Below are the code and all the weights of a small trained network. Each question names an input and a class and asks about switching units off, where a switched-off unit gives its printed mean instead of its output.

import numpy as np


def w(rows, s, z=0):
    codes = np.array(rows[::2]) - 128.0
    scale = np.full(codes.shape[1], s)
    scale[-1] = z or s
    return codes * scale


def norm(h):
    return h / np.sqrt((h * h).mean(-1, keepdims=True) + 1e-5)


def f(y):
    return y / 2 * (1 + np.tanh(0.7978845608 * (y + 0.044715 * y**3)))


def log_softmax(a):
    a = a - a.max(-1, keepdims=True)
    return a - np.log(np.exp(a).sum(-1, keepdims=True))


def net(x, mask):
    res = np.array(x, float).reshape(1, 4) / 4 @ E
    u = 0
    for l in range(4):
        y = f(norm(res) @ A[l][:, :-1].T + A[l][:, -1])
        res = res + np.where(mask[u : u + 10], y, B[l][:, -1]) @ B[l][:, :-1]
        u += 10
    return log_softmax(norm(res)[-1] @ U[:, :-1].T + U[:, -1])


A, B = {}, {}
E = w([
[53,8,85],'x0',
[192,89,80],'x1',
[114,253,62],'x2',
[118,165,175],'x3',
],0.0066)
A[0] = w([
[132,8,226,74],'0.n0',
[110,235,65,112],'0.n1',
[154,104,118,79],'0.n2',
[104,32,144,216],'0.n3',
[148,156,192,77],'0.n4',
[140,47,84,99],'0.n5',
[43,145,117,255],'0.n6',
[161,37,229,66],'0.n7',
[45,54,1,82],'0.n8',
[145,227,217,116],'0.n9',
],0.01,0.0037)
B[0] = w([
[223,201,82,247],'0.n0',
[214,154,204,222],'0.n1',
[108,120,116,121],'0.n2',
[137,132,16,253],'0.n3',
[154,106,116,145],'0.n4',
[125,106,38,187],'0.n5',
[66,71,240,223],'0.n6',
[255,87,127,216],'0.n7',
[63,113,139,253],'0.n8',
[143,47,146,228],'0.n9',
],0.0091,0.0051)
A[1] = w([
[85,247,154,148],'1.n0',
[67,116,92,82],'1.n1',
[53,155,103,169],'1.n2',
[207,143,123,122],'1.n3',
[168,92,168,153],'1.n4',
[155,176,82,152],'1.n5',
[138,65,142,73],'1.n6',
[132,140,119,3],'1.n7',
[49,148,120,224],'1.n8',
[121,83,132,58],'1.n9',
],0.015,0.0023)
B[1] = w([
[243,121,3,168],'1.n0',
[81,47,143,169],'1.n1',
[139,80,217,165],'1.n2',
[92,69,237,253],'1.n3',
[114,223,174,210],'1.n4',
[107,42,188,172],'1.n5',
[134,156,119,156],'1.n6',
[151,128,123,110],'1.n7',
[191,30,241,176],'1.n8',
[85,227,85,136],'1.n9',
],0.0054,0.006)
A[2] = w([
[120,169,200,86],'2.n0',
[60,176,100,201],'2.n1',
[37,149,92,146],'2.n2',
[177,130,137,119],'2.n3',
[152,178,85,87],'2.n4',
[104,82,11,208],'2.n5',
[106,124,110,103],'2.n6',
[178,134,145,123],'2.n7',
[104,183,97,2],'2.n8',
[59,99,81,206],'2.n9',
],0.012,0.0047)
B[2] = w([
[61,154,82,197],'2.n0',
[142,54,189,118],'2.n1',
[136,77,201,137],'2.n2',
[100,136,173,183],'2.n3',
[209,136,153,116],'2.n4',
[151,127,251,254],'2.n5',
[188,77,139,114],'2.n6',
[88,119,174,194],'2.n7',
[120,148,106,102],'2.n8',
[238,3,187,192],'2.n9',
],0.0057,0.0052)
A[3] = w([
[92,137,136,69],'3.n0',
[137,95,40,85],'3.n1',
[79,190,167,226],'3.n2',
[139,101,25,54],'3.n3',
[125,87,5,246],'3.n4',
[137,65,170,104],'3.n5',
[138,140,145,157],'3.n6',
[177,145,198,218],'3.n7',
[175,132,208,255],'3.n8',
[182,79,122,193],'3.n9',
],0.016,0.0028)
B[3] = w([
[52,116,153,124],'3.n0',
[198,238,214,140],'3.n1',
[90,74,57,171],'3.n2',
[171,238,179,138],'3.n3',
[251,166,188,153],'3.n4',
[148,103,86,192],'3.n5',
[114,135,70,145],'3.n6',
[99,173,45,232],'3.n7',
[1,118,49,254],'3.n8',
[162,179,90,192],'3.n9',
],0.0088,0.013)
U = w([
[68,211,131,60],'0',
[107,181,244,29],'1',
[228,156,138,177],'2',
[89,162,51,184],'3',
[101,191,250,35],'4',
[47,123,177,81],'5',
[102,43,139,192],'6',
[119,172,195,9],'7',
],0.02,0.011)

Each question gives the input, the list of numbers given to net, and the class t.
The units are the neurons (one row each of A and B). Each row of codes is followed by its name. A weight is (code - 128) times the scale printed after its matrix; where a second scale follows, it is the last column's (A, B and U).
mask holds one flag per neuron, layer by layer. A switched-off neuron (its flag False) gives its mean, the last column of its row in B, instead of its output. The means were averaged over made-up inputs and are rounded, as every weight is.
A unit's drop is (log p(t) with every unit on - log p(t) with that unit switched off) / (log p(t) with every unit on - log p(t) with every unit switched off).
The circuit of an input: a set's keep is (log p(t) with only the set's units on - log p(t) with every unit switched off) / (log p(t) with every unit on - log p(t) with every unit switched off). Starting from the 12 units with the biggest drops (on a tie, the unit counted first), units are removed one at a time, each time the one whose removal leaves the highest keep (on an exact tie, the one counted first), for as long as the keep stays at least 0.8.
circuit, biggest first: the units of the circuit, biggest drop first
unit that matters most: the unit with the biggest drop
k most important neurons: the k neurons with the biggest drops, biggest first
k most important neurons of layer l: the k neurons of layer l with the biggest drops, biggest first
drop when u is switched off: that unit's drop, to one decimal
input [-6,-8,-3,-4], class 6: circuit, biggest first	0.n9
input [0,-6,-7,-2], class 3: circuit, biggest first	1.n3; 0.n9
input [5,-2,-8,5], class 2: 2 most important neurons	0.n3; 0.n7
input [8,1,-2,-8], class 2: 2 most important neurons of layer 3	3.n8; 3.n4
input [-6,2,-8,-1], class 3: 3 most important neurons	3.n8; 1.n3; 3.n4
input [1,-8,4,2], class 5: 2 most important neurons	0.n6; 0.n0
input [-3,-8,1,4], class 5: 2 most important neurons	0.n9; 0.n0
input [8,4,3,-6], class 6: 2 most important neurons	0.n8; 2.n5
input [4,2,4,5], class 6: 3 most important neurons	0.n6; 0.n0; 0.n8
input [-7,-7,-3,5], class 3: 2 most important neurons of layer 3	3.n2; 3.n7
input [4,0,-7,6], class 2: 2 most important neurons	0.n3; 0.n7
input [3,-1,2,4], class 6: drop when 0.n0 is switched off	0.2
input [7,4,6,8], class 6: drop when 0.n8 is switched off	0.1
input [-6,8,-8,7], class 3: unit that matters most	3.n8
